[[ .01 -.39  .00  .33  .13 -.04  .00  .00  .00  .01 -.02 -.03  .19]
 [ .04  .11 -.01  .16  .13  .35  .00 -.02  .00 -.04  .01  .00  .36]
 [-.01 -.19  .01 -.31 -.10 -.08 -.01  .01  .01  .01 -.02  .00 -.12]
 [ .00 -.36  .00 -.46 -.23 -.30  .00 -.01  .01  .01 -.03  .01 -.35]
 [-.06 -.14 -.01  .09 -.07 -.32 -.01 -.02  .01  .00 -.07 -.04 -.23]
 [ .00  .49 -.02  .29  .18  .61 -.01 -.01  .00  .01  .00  .01  .58]
 [-.07  .58 -.01 -.34 -.21  .07 -.01  .00  .00  .01 -.03 -.01 -.19]
 [ .02 -.02 -.01  .05  .04  .21  .02  .01  .02  .02 -.03 -.02  .22]
 [ .02 -.08  .00 -.23 -.13 -.29  .00  .00  .02 -.01  .04  .06 -.37]
 [-.03  .43  .00 -.34 -.19 -.15  .01 -.02  .00  .00 -.02  .00 -.32]] result: -.03

[[ .06  .01  .00 -.30 -.42  .24 -.42]
 [-.66  .21  .17 -.25 -.19  .13 -.11]
 [ .35  .28  .14  .22 -.08  .09  .54]
 [-.29  .07 -.05 -.51  .11 -.29  .30]
 [-.04  .18  .56 -.40  .31 -.07  .03]
 [-.49  .00 -.12  .25  .02 -.53  .06]
 [ .53  .28  .07  .08  .31  .05 -.34]
 [-.56  .21  .31  .27  .10 -.20  .25]] result: -.56

[[-.35  .38 -.42  .34 -.41 -.68 -.30  .28]
 [ .33 -.11  .12  .08  .20  .49  .32 -.33]
 [ .01  .14 -.20 -.09  .25 -.12 -.12  .01]
 [ .03  .08 -.01 -.01 -.04 -.23 -.30 -.07]
 [-.47  .24 -.24  .19 -.49 -.65 -.30  .45]
 [-.42  .32 -.34  .39 -.55 -.70 -.27  .40]
 [ .33 -.06  .00 -.02  .41  .38  .22 -.27]
 [ .27 -.30  .39 -.46  .34  .30 -.06 -.25]
 [ .14 -.01  .18  .28 -.29  .00 -.10 -.16]
 [-.10  .01 -.02 -.26  .13 -.20 -.23  .12]] result: -.10

[[-.03  .43 -.37  .15  .16  .06 -.16 -.09 -.14]
 [ .06  .35  .42 -.43  .01  .08 -.22  .03  .07]
 [ .03 -.16 -.34  .47  .27 -.22  .24  .11 -.33]
 [-.19  .29 -.01 -.10 -.28  .38 -.13  .27 -.02]
 [ .17 -.01  .51  .27 -.02 -.68  .08  .07 -.35]
 [-.03 -.07 -.11  .25 -.48 -.04  .27  .33 -.28]
 [ .17  .18 -.48  .11  .05 -.15  .09  .28  .32]
 [ .49 -.08 -.57 -.06 -.25 -.27  .00 -.25 -.24]
 [ .45  .25  .08 -.26 -.06 -.10  .07  .36 -.36]
 [-.03  .15 -.32 -.30 -.13  .12 -.26 -.27  .22]
 [ .22  .46  .10  .30 -.28 -.20 -.11  .16  .11]] result: .22

[[ .06  .08  .30 -.08 -.01  .26  .12 -.02 -.05  .06  .26  .24]
 [-.18  .05  .22 -.05 -.11  .04 -.15  .31 -.17 -.17 -.08  .09]
 [ .07  .13 -.07  .01 -.02  .05  .11 -.14 -.05  .06  .04  .01]
 [ .12 -.11  .36 -.12  .01  .55  .09 -.02 -.08  .06  .48  .40]
 [-.04  .05  .00  .03  .00 -.22  .08  .00  .09  .09 -.14 -.15]
 [ .05  .00 -.08 -.02  .20 -.19 -.04 -.17  .16 -.04 -.03 -.10]
 [ .13  .20 -.16 -.10  .15  .05 -.24 -.23 -.15 -.28  .06  .05]
 [ .13 -.01 -.10  .06 -.11  .18  .15 -.17  .05  .20  .17  .01]
 [-.08  .14  .28 -.06  .06  .07 -.26  .15  .03 -.19  .04  .08]
 [ .09 -.03 -.17  .06  .11 -.01  .09 -.21  .10  .10  .04 -.09]
 [ .01 -.23 -.23  .01  .01 -.19 -.05  .04  .01 -.05 -.15 -.09]
 [ .07 -.26 -.01 -.13  .18  .10 -.25 -.06 -.08 -.26  .14  .12]] result: .07

[[ .00 -.01 -.02 -.02 -.05 -.02  .01  .01  .03  .05 -.05  .03  .01]
 [ .07 -.12  .37 -.03  .01 -.18  .09  .12  .12  .08  .02  .12 -.18]
 [ .01 -.03  .13  .03  .04 -.02  .05  .03  .08  .07  .06  .08 -.10]
 [-.02  .11 -.36  .01 -.07  .10 -.16 -.11 -.14  .02 -.07 -.14  .21]
 [-.06  .05 -.14  .00  .05  .01 -.05 -.08 -.04  .05  .06 -.04  .04]
 [-.02  .06 -.11  .00 -.02  .01 -.05 -.04 -.07  .04 -.01 -.07  .08]
 [ .04 -.04  .24  .06  .04 -.04  .11  .05  .10  .07  .06  .10 -.11]
 [ .00  .06 -.17  .02 -.02  .02 -.09 -.07 -.07  .04  .00 -.07  .10]
 [ .01  .02 -.01  .01  .00  .03 -.02 -.04  .00  .05 -.01  .00  .03]
 [-.08  .12 -.33  .02 -.04  .17 -.06 -.12 -.10  .02 -.06 -.10  .19]
 [-.05  .18 -.61 -.02 -.15  .15 -.27 -.17 -.23  .00 -.14 -.23  .33]] result: -.05

[[.19 .09 .42 .15 .11 .40 .40]
 [.26 .06 .06 .08 .11 .01 .08]
 [.02 .09 .15 .06 .20 .18 .08]
 [.16 .33 .10 .21 .16 .04 .05]
 [.49 .07 .03 .07 .10 .13 .35]
 [.12 .09 .07 .11 .45 .22 .35]
 [.49 .21 .32 .08 .19 .31 .25]
 [.21 .48 .27 .07 .14 .12 .04]
 [.05 .41 .32 .08 .56 .29 .12]
 [.06 .01 .46 .07 .13 .53 .37]
 [.05 .61 .16 .17 .12 .16 .07]
 [.08 .31 .32 .24 .17 .06 .03]] result: .08

[[-.08  .15  .27  .05  .04  .16  .01  .08  .05]
 [-.24  .24 -.23  .15 -.11  .22  .10 -.13  .10]
 [-.20  .04  .36 -.40  .00  .05  .11  .03  .09]
 [ .14 -.10  .06  .46  .01 -.14 -.16 -.02 -.08]
 [ .01  .14  .30 -.11  .05  .15  .06  .10  .05]
 [ .06  .07  .23 -.14  .07  .06 -.03  .18 -.06]
 [-.39  .15  .24 -.45 -.04  .14  .06 -.08  .02]
 [ .29 -.23 -.32  .23 -.02 -.24 -.07  .01 -.07]
 [ .34  .30 -.44  .52 -.01  .22  .16 -.05  .16]
 [ .02 -.13  .23 -.16  .00 -.12 -.07  .02 -.09]
 [ .08 -.27 -.07 -.19  .02 -.25 -.10  .03 -.08]] result: .08

[[ .44 -.10 -.06  .03  .07  .04  .49 -.14  .02 -.06 -.12  .32]
 [-.13  .03  .16  .39 -.15 -.02  .44 -.11  .21 -.10  .07  .03]
 [ .00 -.13  .36  .20 -.33  .07 -.11 -.09  .06 -.06 -.08 -.04]
 [-.09  .08  .10  .05 -.08  .12 -.27  .22 -.12  .17  .09 -.15]
 [-.01 -.06  .05  .29 -.34 -.07 -.61 -.05  .11  .06  .05  .15]
 [-.12 -.05 -.01  .11  .19  .03  .06 -.07 -.02 -.01 -.10 -.06]
 [-.03 -.25  .00 -.12 -.17  .03 -.15 -.04  .06 -.11 -.07 -.02]
 [-.11  .05  .23 -.17  .06 -.02  .23  .00 -.20  .08 -.14  .22]
 [-.15  .26 -.04 -.10  .33  .13  .25  .00  .24 -.08 -.03 -.08]
 [-.12 -.05  .19 -.03  .11 -.01  .27 -.14  .13  .07 -.04  .38]
 [ .10 -.10  .28 -.28 -.08 -.05 -.01  .02  .10 -.01  .00 -.03]] result: .10
---
-170.02	109.64	175.61	-175.77	86.66	118.81: -170.02, 118.81
24.1	-182.3	35.3	95.5	-49.9: 24.1, -49.9
-1.6	1.3	0.0	0.3	-0.1	-0.4	-2.0: -1.6, -2.0
9.41	8.85	-6.56	-16.48: 9.41, -16.48
1.794	0.165	-1.437	-0.258	-0.590: 1.794, -0.590
-1.1	1.6	1.1	-0.7	-2.0	-1.1	2.0: -1.1, 2.0
---
[-167.1 -158.4 -124.0 -120.2 -143.5  133.3  -15.1] -> 133.3, -15.1

[ 0.19 -0.12  0.13 -0.12 -0.10  0.10  0.00] -> 0.19, 0.13

[ -55.789   97.143  -56.679  167.565 -134.766] -> 167.565, 97.143

[ 0.035  0.012 -0.128  0.177  0.034] -> 0.177, 0.035

[-0.145 -0.051 -0.047  0.130 -0.186] -> 0.130, -0.047

[[ -71.61  -34.73  -10.91   10.85  -59.51 -208.22  -95.54]
 [  50.60   55.82  -67.36  -85.20   22.31  -25.65  -79.49]
 [ -81.77  -18.99   57.40   64.27  -57.78  198.86   -7.02]] -> 198.86, 64.27

[[ 144.399   57.522  183.753 -112.292   18.463   52.627  -86.926]
 [-132.669  -56.044  -28.175  196.741   59.022  -74.226  114.052]] -> 196.741, 183.753

[[ 0.388  0.378  0.549  0.452  0.656  0.416  0.960]
 [ 0.020  0.647  1.754 -1.210  1.053 -0.429  1.692]] -> 1.754, 1.692

[-139.115   68.747  175.723  -88.652   39.136] -> 175.723, 68.747

[ 0.72 -1.57  1.76  1.24  1.49] -> 1.76, 1.49
